[128 = 0]
104,122,54,232,136,163,134,135,128,129,110,94,149,121,107,130,147,199,171,159,169,138,95,115 -> [32]
115,137,175,132,99,136,130,144,126,131,147,117,128,129,132,127,131,120,138,180,109,148,111,118 -> [27]
123,125,103,153,109,132,120,145,126,129,130,124,122,126,122,135,131,140,150,164,134,145,110,124 -> [27]
108,120,68,129,138,121,120,135,131,118,179,69,132,133,118,129,114,87,142,116,70,147,121,122 -> [18]
80,128,104,136,165,134,121,118,130,140,126,116,119,125,130,151,145,55,125,108,133,141,129,118 -> [18]
91,122,151,142,126,121,128,136,128,139,166,109,126,128,136,140,134,72,133,126,106,173,120,121 -> [18]
109,114,114,152,124,132,133,132,126,133,151,133,143,131,125,134,130,150,133,137,139,144,96,127 -> [18]
89,129,87,186,136,137,120,136,133,139,141,74,123,120,126,127,147,106,141,140,112,166,111,124 -> [18]
96,127,17,162,176,140,113,129,138,143,94,143,107,126,101,129,143,97,153,119,142,134,124,119 -> [21]
103,127,53,187,142,143,117,143,133,144,107,120,115,122,114,129,147,127,151,154,151,150,110,122 -> [21]
113,122,139,113,111,122,122,139,126,136,162,127,126,133,116,116,119,106,146,173,70,139,112,127 -> [39]
100,116,21,116,172,131,121,131,131,129,126,182,114,130,93,138,127,94,141,117,129,118,119,119 -> [38]
120,127,128,134,92,133,107,153,126,131,147,110,110,119,135,137,130,105,136,168,108,167,117,128 -> [27]
118,118,88,134,123,123,123,133,129,122,164,103,134,132,127,117,116,125,142,141,96,134,115,125 -> [18]
122,121,166,139,85,127,130,140,123,121,156,95,144,126,141,127,117,167,135,188,115,138,104,128 -> [39]
136,113,70,122,145,121,133,128,137,117,150,175,132,142,93,144,116,111,143,86,112,135,118,113 -> [38]
100,119,151,130,96,119,127,151,124,127,176,119,132,127,142,128,122,130,132,185,112,159,97,127 -> [39]
116,116,111,176,122,131,128,137,126,139,147,139,133,128,119,140,135,134,160,138,137,171,101,123 -> [38]
58,131,131,199,99,136,124,152,129,137,169,43,125,112,158,149,146,103,135,179,135,196,98,117 -> [18]
130,127,26,138,145,120,113,135,136,122,126,126,114,131,110,121,128,117,136,107,119,128,133,124 -> [16]
96,131,17,239,136,149,118,143,136,125,115,75,133,115,114,136,154,190,166,149,188,165,92,124 -> [21]
115,126,109,192,115,145,129,136,130,139,108,144,141,120,121,131,140,190,155,175,172,141,98,126 -> [36]
130,117,128,138,121,138,136,121,125,120,151,108,144,131,109,139,127,130,152,126,110,133,113,116 -> [38]
116,121,59,191,137,149,143,133,128,126,134,108,148,125,104,131,135,179,167,139,145,134,95,124 -> [32]
101,118,84,151,127,143,127,131,131,119,172,82,141,128,109,130,121,122,156,126,92,145,105,120 -> [18]
130,124,123,176,124,135,126,131,128,139,137,91,132,129,112,124,134,118,156,114,112,165,120,119 -> [18]
114,133,19,219,124,139,116,141,138,116,145,36,132,118,116,127,132,162,159,129,129,154,111,118 -> [18]
111,119,77,179,126,145,136,138,127,131,131,149,145,127,116,144,136,183,158,146,173,134,95,121 -> [32]
93,123,129,194,102,137,127,143,134,125,173,34,145,120,139,129,138,140,140,152,102,171,105,122 -> [18]
132,136,43,187,150,149,124,131,132,127,85,118,124,122,110,127,142,159,152,121,162,122,128,121 -> [21]
110,127,17,140,145,120,104,130,133,117,148,116,123,125,118,128,124,105,132,102,124,128,123,124 -> [16]
75,126,36,225,131,143,125,137,137,123,149,68,152,114,139,134,145,192,149,160,179,148,84,126 -> [36]
95,124,74,189,139,140,128,133,134,130,127,124,144,124,130,138,141,174,140,157,170,138,95,125 -> [36]
124,120,88,178,131,146,127,133,128,133,119,149,141,128,101,132,137,170,166,150,150,132,104,125 -> [32]
111,127,90,170,115,127,123,143,127,124,140,121,122,124,131,156,135,121,139,126,149,167,116,116 -> [38]

146,128,126,86,88,138,135,140,113,154,136,114,169,127,143,114,148,107,134,123,160,136,93,151 -> <90>
143,113,83,67,102,140,122,141,133,124,121,116,99,129,145,128,131,142,129,148,92,136,130,184 -> <90>
138,103,119,84,100,111,112,128,122,160,131,118,132,134,150,122,157,105,152,117,176,138,114,134 -> <90>
141,100,136,51,118,119,134,148,136,153,133,114,143,122,162,113,141,109,127,121,165,139,117,162 -> <90>
132,124,131,88,133,151,126,145,120,96,118,91,140,137,157,125,132,107,107,174,125,127,133,199 -> <97>
139,91,103,50,111,132,96,154,134,127,127,121,153,153,160,123,157,114,138,163,148,121,123,171 -> <97>
150,139,126,172,93,106,132,135,125,134,148,128,120,80,155,105,132,122,147,137,125,117,133,103 -> <90>
119,116,159,133,114,148,101,149,135,146,124,106,138,146,145,119,142,92,112,110,180,137,118,124 -> <90>
142,132,91,83,96,133,125,140,132,144,148,116,138,115,152,110,137,142,150,137,129,127,139,131 -> <90>
152,110,77,59,129,115,124,143,126,125,120,127,151,135,117,131,141,140,137,136,127,103,116,171 -> <90>
110,103,177,132,145,139,105,147,143,99,139,116,126,189,142,131,145,94,100,149,169,120,124,144 -> <90>
100,116,160,165,150,148,121,134,132,112,119,118,121,175,139,141,129,95,108,134,153,129,126,120 -> <97>
120,97,137,156,164,147,116,140,137,89,107,119,135,183,131,150,140,117,100,158,141,74,121,186 -> <97>
116,128,114,139,142,166,107,135,135,106,123,129,137,158,121,148,141,124,108,150,123,138,131,175 -> <97>
105,104,177,121,128,140,107,145,144,118,130,108,135,170,149,128,139,89,101,122,166,126,131,127 -> <90>
106,118,184,154,126,141,98,154,137,123,161,113,125,192,143,107,157,43,93,128,196,143,122,106 -> <97>
140,127,112,105,152,129,145,128,119,101,118,125,129,115,140,120,127,149,120,154,81,132,128,207 -> <90>
137,121,121,94,122,139,109,152,127,101,131,108,138,120,147,112,135,122,104,217,124,151,135,166 -> <97>
129,106,165,120,117,121,122,138,131,137,143,122,153,146,146,124,128,96,106,122,180,138,129,125 -> <90>
138,137,85,95,87,168,114,163,136,116,139,128,134,105,167,102,132,83,113,147,109,140,134,164 -> <90>
94,120,151,145,139,137,108,139,126,120,133,135,144,177,137,151,148,101,105,139,163,124,147,136 -> <97>

148,140,122,121,128,124,113,132,143,127,130,136,135,124,136,187,142,114,135,99,145,137,145,120 -> (55)
156,118,113,126,142,112,146,124,125,121,155,136,159,132,144,95,146,110,131,131,112,131,105,127 -> (58)
113,145,138,127,136,109,112,129,135,121,116,136,154,105,136,136,151,129,144,104,153,135,157,130 -> (55)
123,147,137,72,138,136,105,144,134,109,127,140,137,95,134,124,137,122,157,103,167,124,146,129 -> (58)
113,135,139,118,160,123,95,126,137,118,123,145,153,120,140,137,161,138,144,86,146,133,155,118 -> (52)
137,126,128,116,139,139,124,130,139,102,107,90,110,135,137,132,121,148,149,128,155,156,162,97 -> (52)
168,99,78,113,144,121,156,168,142,131,122,97,97,169,104,98,133,104,107,156,151,121,117,120 -> (47)
99,134,154,140,138,121,116,101,118,131,125,120,129,123,142,143,119,150,123,122,99,134,126,133 -> (45)
126,152,130,121,157,91,105,124,129,106,132,144,175,76,166,129,146,152,155,114,143,157,162,150 -> (58)
104,135,147,115,160,124,116,115,134,111,127,133,149,99,145,123,142,140,141,107,124,132,150,135 -> (58)
130,137,134,122,144,121,113,163,138,108,127,121,138,115,141,141,132,141,147,125,144,137,159,127 -> (52)
112,161,158,117,167,146,99,118,139,99,151,132,124,115,132,139,130,146,129,98,127,121,143,119 -> (58)
133,148,145,122,150,130,100,98,171,137,162,135,126,139,130,150,148,152,120,101,100,120,122,107 -> (52)
96,154,175,131,148,145,109,103,129,124,143,141,146,91,150,149,134,142,128,108,111,131,152,140 -> (58)

116,148,140,116,126,154,158,76,160,150,145,94,110,132,74,135,120,140,165,116,136,143,119,149 -> <78>
128,139,145,111,130,163,139,106,138,168,179,119,127,133,93,173,118,105,157,143,132,134,129,156 -> <83>
106,135,138,114,126,126,162,77,154,151,198,76,114,129,93,137,118,155,154,118,146,132,130,150 -> <78>
134,147,121,124,134,141,142,95,160,163,154,114,126,138,102,157,103,125,129,122,137,113,130,153 -> <83>
125,145,135,132,133,144,134,87,149,160,161,130,123,134,108,142,126,126,135,140,137,110,122,144 -> <83>
111,139,134,116,135,139,151,69,173,136,147,79,120,129,91,114,110,160,176,114,142,141,139,165 -> <78>
127,149,132,111,134,138,164,80,188,136,135,91,102,131,89,144,115,159,146,129,137,129,109,150 -> <83>
107,148,142,102,137,134,151,80,143,151,149,116,120,128,91,115,113,148,134,122,136,126,109,144 -> <78>
128,141,132,109,128,132,148,111,143,125,130,125,125,132,96,127,162,139,149,125,121,131,109,123 -> <78>
93,148,142,117,136,156,155,67,154,158,167,111,125,131,89,138,123,126,139,128,133,120,123,143 -> <78>
146,131,121,118,111,142,133,133,147,159,149,133,118,141,121,181,120,99,143,144,138,107,140,136 -> <78>
123,141,142,125,138,153,159,97,172,167,160,97,120,136,83,173,117,134,175,123,148,129,143,147 -> <83>
123,175,149,111,149,78,157,67,176,182,136,156,116,133,125,140,108,124,63,135,155,112,148,186 -> <83>
119,145,144,117,127,136,150,76,160,176,181,95,122,135,92,150,110,141,143,135,149,132,129,157 -> <78>
129,142,145,116,144,180,136,92,153,199,190,105,116,142,99,193,106,95,172,132,144,122,161,166 -> <83>
115,141,139,104,147,149,171,76,179,197,172,82,114,136,96,187,117,128,159,121,161,125,152,183 -> <83>
146,147,117,115,121,135,133,122,161,139,152,125,128,137,102,164,123,120,154,133,135,126,117,150 -> <78>
126,134,120,115,122,128,150,97,189,132,119,92,119,132,105,186,108,151,161,123,152,140,132,168 -> <83>
95,150,148,120,144,136,147,62,147,158,160,96,110,119,79,100,129,150,126,116,140,140,122,153 -> <78>
152,124,137,126,125,147,140,136,151,125,134,101,119,143,92,177,117,136,181,111,133,133,115,109 -> <78>
142,133,157,120,143,196,125,123,139,182,181,103,132,139,79,191,123,87,181,148,130,105,135,139 -> <83>
126,133,117,134,131,111,163,111,141,117,113,107,108,141,101,151,116,164,144,134,132,127,107,140 -> <83>
106,148,149,113,132,154,152,71,133,162,158,94,119,129,83,131,112,146,155,121,138,126,133,155 -> <78>
105,121,134,131,148,141,151,85,153,155,160,102,128,127,101,134,112,139,150,127,125,111,128,150 -> <78>
101,149,142,107,134,127,172,52,171,176,165,93,117,132,103,115,117,146,112,106,149,129,150,186 -> <78>
127,146,134,113,132,124,160,75,159,148,149,109,114,133,84,138,108,151,149,95,146,134,127,146 -> <78>
